Below are the code and all the weights of a small trained network. Each question names an input and a class and asks about switching units off, where a switched-off unit gives its printed mean instead of its output.

import numpy as np


def w(rows, s, z=0):
    codes = np.array(rows[::2]) - 128.0
    scale = np.full(codes.shape[1], s)
    scale[-1] = z or s
    return codes * scale


def f(y):
    return y / 2 * (1 + np.tanh(0.7978845608 * (y + 0.044715 * y**3)))


def log_softmax(a):
    a = a - a.max(-1, keepdims=True)
    return a - np.log(np.exp(a).sum(-1, keepdims=True))


def net(x, mask):
    res = np.array(x, float).reshape(1, 5) / 4 @ E
    y = f(res @ A[0][:, :-1].T + A[0][:, -1])
    res = res + np.where(mask, y, B[0][:, -1]) @ B[0][:, :-1]
    return log_softmax(res[-1] @ U[:, :-1].T + U[:, -1])


A, B = {}, {}
E = w([
[158,3,24,86],'x0',
[124,135,123,126],'x1',
[255,239,87,87],'x2',
[132,124,135,124],'x3',
[158,155,77,253],'x4',
],0.0077)
A[0] = w([
[123,86,199,4,208],'N1',
[134,123,97,178,255],'N2',
[91,111,121,161,97],'N3',
[131,174,88,117,61],'N4',
[180,177,88,88,91],'N5',
[134,83,40,113,9],'N6',
[164,185,127,77,75],'N7',
[165,146,92,112,58],'N8',
[112,133,137,87,222],'N9',
[29,115,158,98,95],'N10',
[118,186,206,168,179],'N11',
],0.014,0.004)
B[0] = w([
[170,174,121,135,249],'N1',
[220,149,49,116,182],'N2',
[181,93,174,173,147],'N3',
[104,96,184,149,149],'N4',
[107,104,154,209,206],'N5',
[11,130,70,116,192],'N6',
[110,87,166,131,189],'N7',
[112,101,134,142,162],'N8',
[183,130,104,100,168],'N9',
[145,96,153,130,181],'N10',
[80,161,78,102,206],'N11',
],0.012)
U = w([
[218,169,127,93,255],'0',
[33,158,125,55,86],'1',
[122,43,254,180,14],'2',
[182,154,134,88,175],'3',
],0.011,0.004)

Each question gives the input, the list of numbers given to net, and the class t.
The units are the neurons (one row each of A and B). Each row of codes is followed by its name. A weight is (code - 128) times the scale printed after its matrix; where a second scale follows, it is the last column's (A, B and U).
mask holds one flag per neuron, in row order. A switched-off neuron (its flag False) gives its mean, the last column of its row in B, instead of its output. The means were averaged over made-up inputs and are rounded, as every weight is.
A unit's drop is (log p(t) with every unit on - log p(t) with that unit switched off) / (log p(t) with every unit on - log p(t) with every unit switched off).
The circuit of an input: a set's keep is (log p(t) with only the set's units on - log p(t) with every unit switched off) / (log p(t) with every unit on - log p(t) with every unit switched off). Starting from all 11 units, units are removed one at a time, each time the one whose removal leaves the highest keep (on an exact tie, the one counted first), for as long as the keep stays at least 0.8.
units of the circuit, in order: the units of the circuit, biggest drop first
most important unit: the unit with the biggest drop
k most important neurons: the k neurons with the biggest drops, biggest first
drop of u: that unit's drop, to one decimal
input [4,1,-6,-7,-6], class 3: 4 most important neurons	(N1, N5, N7, N9)
input [-5,4,-1,-1,-5], class 0: most important unit	N6
input [-4,5,-3,-1,7], class 0: 2 most important neurons	(N2, N6)
input [-4,-4,-5,-1,-6], class 0: units of the circuit, in order	(N1, N6)
input [6,-4,-5,7,8], class 0: 3 most important neurons	(N2, N3, N11)
input [-3,-3,7,3,-6], class 2: units of the circuit, in order	(N7, N5)
input [6,8,3,-4,5], class 1: 2 most important neurons	(N6, N1)
input [-7,1,5,2,4], class 1: 2 most important neurons	(N11, N1)
input [4,-8,5,1,-1], class 2: 2 most important neurons	(N5, N11)
input [-6,2,-2,-6,-6], class 0: 2 most important neurons	(N6, N1)
input [-2,-5,-8,-7,-8], class 0: 2 most important neurons	(N1, N5)
input [7,-6,6,-2,3], class 1: 2 most important neurons	(N6, N1)
input [1,-4,-6,8,-6], class 3: 3 most important neurons	(N1, N5, N7)
input [1,-3,-4,6,8], class 0: most important unit	N2
input [-5,1,-1,0,2], class 1: 2 most important neurons	(N11, N1)
input [-6,-4,-1,6,1], class 1: 2 most important neurons	(N11, N1)
input [-5,-4,6,-6,-3], class 2: 2 most important neurons	(N7, N5)
input [-8,-3,-6,-3,3], class 1: drop of N11	2.8
input [-5,4,0,-2,2], class 1: drop of N1	0.6
input [3,-8,-5,4,6], class 0: units of the circuit, in order	(N2)
input [6,6,0,0,5], class 1: drop of N9	0.2
